Below is a small trained network, with its code and all its weights. Each question gives an input and a target symbol and asks what happens when units are switched off, that is, made to give their printed mean instead of their output.

import numpy as np


def w(rows, s, z=0):
    codes = np.array(rows[::2]) - 128.0
    scale = np.full(codes.shape[1], s)
    scale[-1] = z or s
    return codes * scale


def norm(h):
    return h / np.sqrt((h * h).mean(-1, keepdims=True) + 1e-5)


def f(y):
    return np.maximum(y, 0)


def softmax(a):
    e = np.exp(a - a.max(-1, keepdims=True))
    return e / e.sum(-1, keepdims=True)


def log_softmax(a):
    a = a - a.max(-1, keepdims=True)
    return a - np.log(np.exp(a).sum(-1, keepdims=True))


def net(x, mask):
    ids = ['ΔΘΞΩαβγεηπφψ'.index(c) for c in x.split()]
    T = len(ids)
    res = E[ids] + P[:T]
    r = norm(res)
    for j in range(2):
        rows = slice(2 * j, 2 * j + 2)
        q, k, v = (r @ M[0][rows].T for M in (Q, K, V))
        z = softmax(np.where(np.tri(T) > 0, q @ k.T / 2**0.5, -1e9)) @ v
        o = O[0][rows]
        res = res + np.where(mask[j], z, o[:, -1]) @ o[:, :-1]
    y = f(norm(res) @ A[0][:, :-1].T + A[0][:, -1])
    res = res + np.where(mask[2:14], y, B[0][:, -1]) @ B[0][:, :-1]
    return log_softmax(norm(res)[-1] @ U[:, :-1].T + U[:, -1])


Q, K, V, O, A, B = {}, {}, {}, {}, {}, {}
E = w([
[216,91,21,60],'Δ',
[215,168,125,126],'Θ',
[139,184,95,99],'Ξ',
[232,63,127,227],'Ω',
[65,101,159,181],'α',
[77,98,6,150],'β',
[30,149,70,127],'γ',
[142,123,178,84],'ε',
[149,110,134,138],'η',
[47,16,109,98],'π',
[86,134,149,124],'φ',
[129,193,199,166],'ψ',
],0.015)
P = w([
[71,123,14,56],'0',
[4,139,31,93],'1',
[6,158,46,99],'2',
[33,161,78,68],'3',
[42,160,83,66],'4',
[49,166,87,65],'5',
],0.0035)
Q[0] = w([
[105,210,116,4],'H1',
[136,108,138,72],'H1',
[105,76,176,143],'H2',
[82,205,71,162],'H2',
],0.016)
K[0] = w([
[103,226,111,4],'H1',
[158,122,82,38],'H1',
[93,149,49,195],'H2',
[67,171,172,23],'H2',
],0.011)
V[0] = w([
[95,246,117,89],'H1',
[84,255,61,160],'H1',
[126,89,176,62],'H2',
[95,157,123,53],'H2',
],0.0063)
O[0] = w([
[60,168,118,89,252],'H1',
[207,2,227,104,200],'H1',
[94,35,230,140,175],'H2',
[247,141,202,122,251],'H2',
],0.0069,0.0024)
A[0] = w([
[95,95,106,51,100],'N1',
[139,146,214,83,161],'N2',
[138,255,55,87,35],'N3',
[34,137,99,129,171],'N4',
[218,180,204,168,148],'N5',
[143,12,153,136,85],'N6',
[205,171,144,202,255],'N7',
[122,48,151,92,50],'N8',
[198,230,161,81,97],'N9',
[95,101,87,43,144],'N10',
[210,164,87,70,103],'N11',
[178,60,60,163,226],'N12',
],0.01,0.0045)
B[0] = w([
[137,112,63,167,219],'N1',
[172,116,147,81,244],'N2',
[124,14,181,89,186],'N3',
[163,127,191,101,236],'N4',
[22,110,27,162,203],'N5',
[166,104,211,156,167],'N6',
[141,58,89,63,205],'N7',
[255,66,110,170,158],'N8',
[109,211,162,238,230],'N9',
[176,190,60,248,253],'N10',
[139,196,199,96,219],'N11',
[61,149,163,53,243],'N12',
],0.0074,0.0058)
U = w([
[181,169,70,36,107],'Δ',
[122,177,55,247,122],'Θ',
[203,62,187,116,183],'Ξ',
[59,125,54,126,253],'Ω',
[113,115,183,148,143],'α',
[121,38,105,222,97],'β',
[22,153,134,196,97],'γ',
[212,226,160,213,48],'ε',
[61,51,213,107,124],'η',
[101,51,62,118,143],'π',
[73,205,195,17,40],'φ',
[34,93,159,24,113],'ψ',
],0.012,0.0052)

Each question gives the input, a string of symbols that net reads in full, and the target symbol t.
The units are the heads (2 rows each of Q, K, V and O) and the neurons (one row each of A and B). Each row of codes is followed by its name. A weight is (code - 128) times the scale printed after its matrix; where a second scale follows, it is the last column's (O, A, B and U).
mask holds one flag per unit, heads first, then neurons. A switched-off unit (its flag False) gives its mean, the last column of its rows in O or B, instead of its output. The means were averaged over made-up inputs and are rounded, as every weight is.
A unit's drop is (log p(t) with every unit on - log p(t) with that unit switched off) / (log p(t) with every unit on - log p(t) with every unit switched off).
The circuit of an input: a set's keep is (log p(t) with only the set's units on - log p(t) with every unit switched off) / (log p(t) with every unit on - log p(t) with every unit switched off). Starting from the 12 units with the biggest drops (on a tie, the unit counted first), units are removed one at a time, each time the one whose removal leaves the highest keep (on an exact tie, the one counted first), for as long as the keep stays at least 0.8.
circuit, biggest first: the units of the circuit, biggest drop first
top k neurons: the k neurons with the biggest drops, biggest first
heads that matter: for each layer, one digit per head in row order, 1 if its drop is at least 0.15 and else 0, layers parted by /
drop of u: that unit's drop, to one decimal
input γ ψ Δ ψ γ Ξ, target ε: circuit, biggest first	N9; H1; N10
input Ω φ γ ε Ω, target Ω: top neuron	N12
input ε η η, target η: circuit, biggest first	H1; N6; N12
input Δ ψ Ξ, target ε: circuit, biggest first	H1; N9; N10
input α π Ξ Δ α φ, target Ξ: circuit, biggest first	H1; N8
input Ξ ε Ξ π, target Ξ: circuit, biggest first	N8; N5
input Δ Δ Ω ε π, target Ω: top 3 neurons	N9; N3; N10
input Ξ Δ Θ φ Θ ε, target Ξ: top 2 neurons	N2; N8
input α ψ η α φ Θ, target φ: top 2 neurons	N11; N10
input Δ α π, target β: heads that matter	00
input Ξ γ Ξ Ω π, target β: heads that matter	01
input Δ φ φ ε Θ, target Θ: top 4 neurons	N9; N5; N12; N4
input Θ π β Ω η, target ψ: top 3 neurons	N3; N9; N4
input Ξ Δ π η ε, target Ξ: top neuron	N8
input ψ Θ ε, target ε: top 3 neurons	N10; N12; N9
input Ω π γ φ ε, target Ω: top 2 neurons	N10; N11
input Ξ Ξ η, target ψ: drop of N7	0.2
input π Ξ ε Θ, target Ξ: drop of N12	0.3
input α Θ γ, target Θ: drop of H1	0.7
input Δ Ξ α Θ, target φ: top neuron	N10
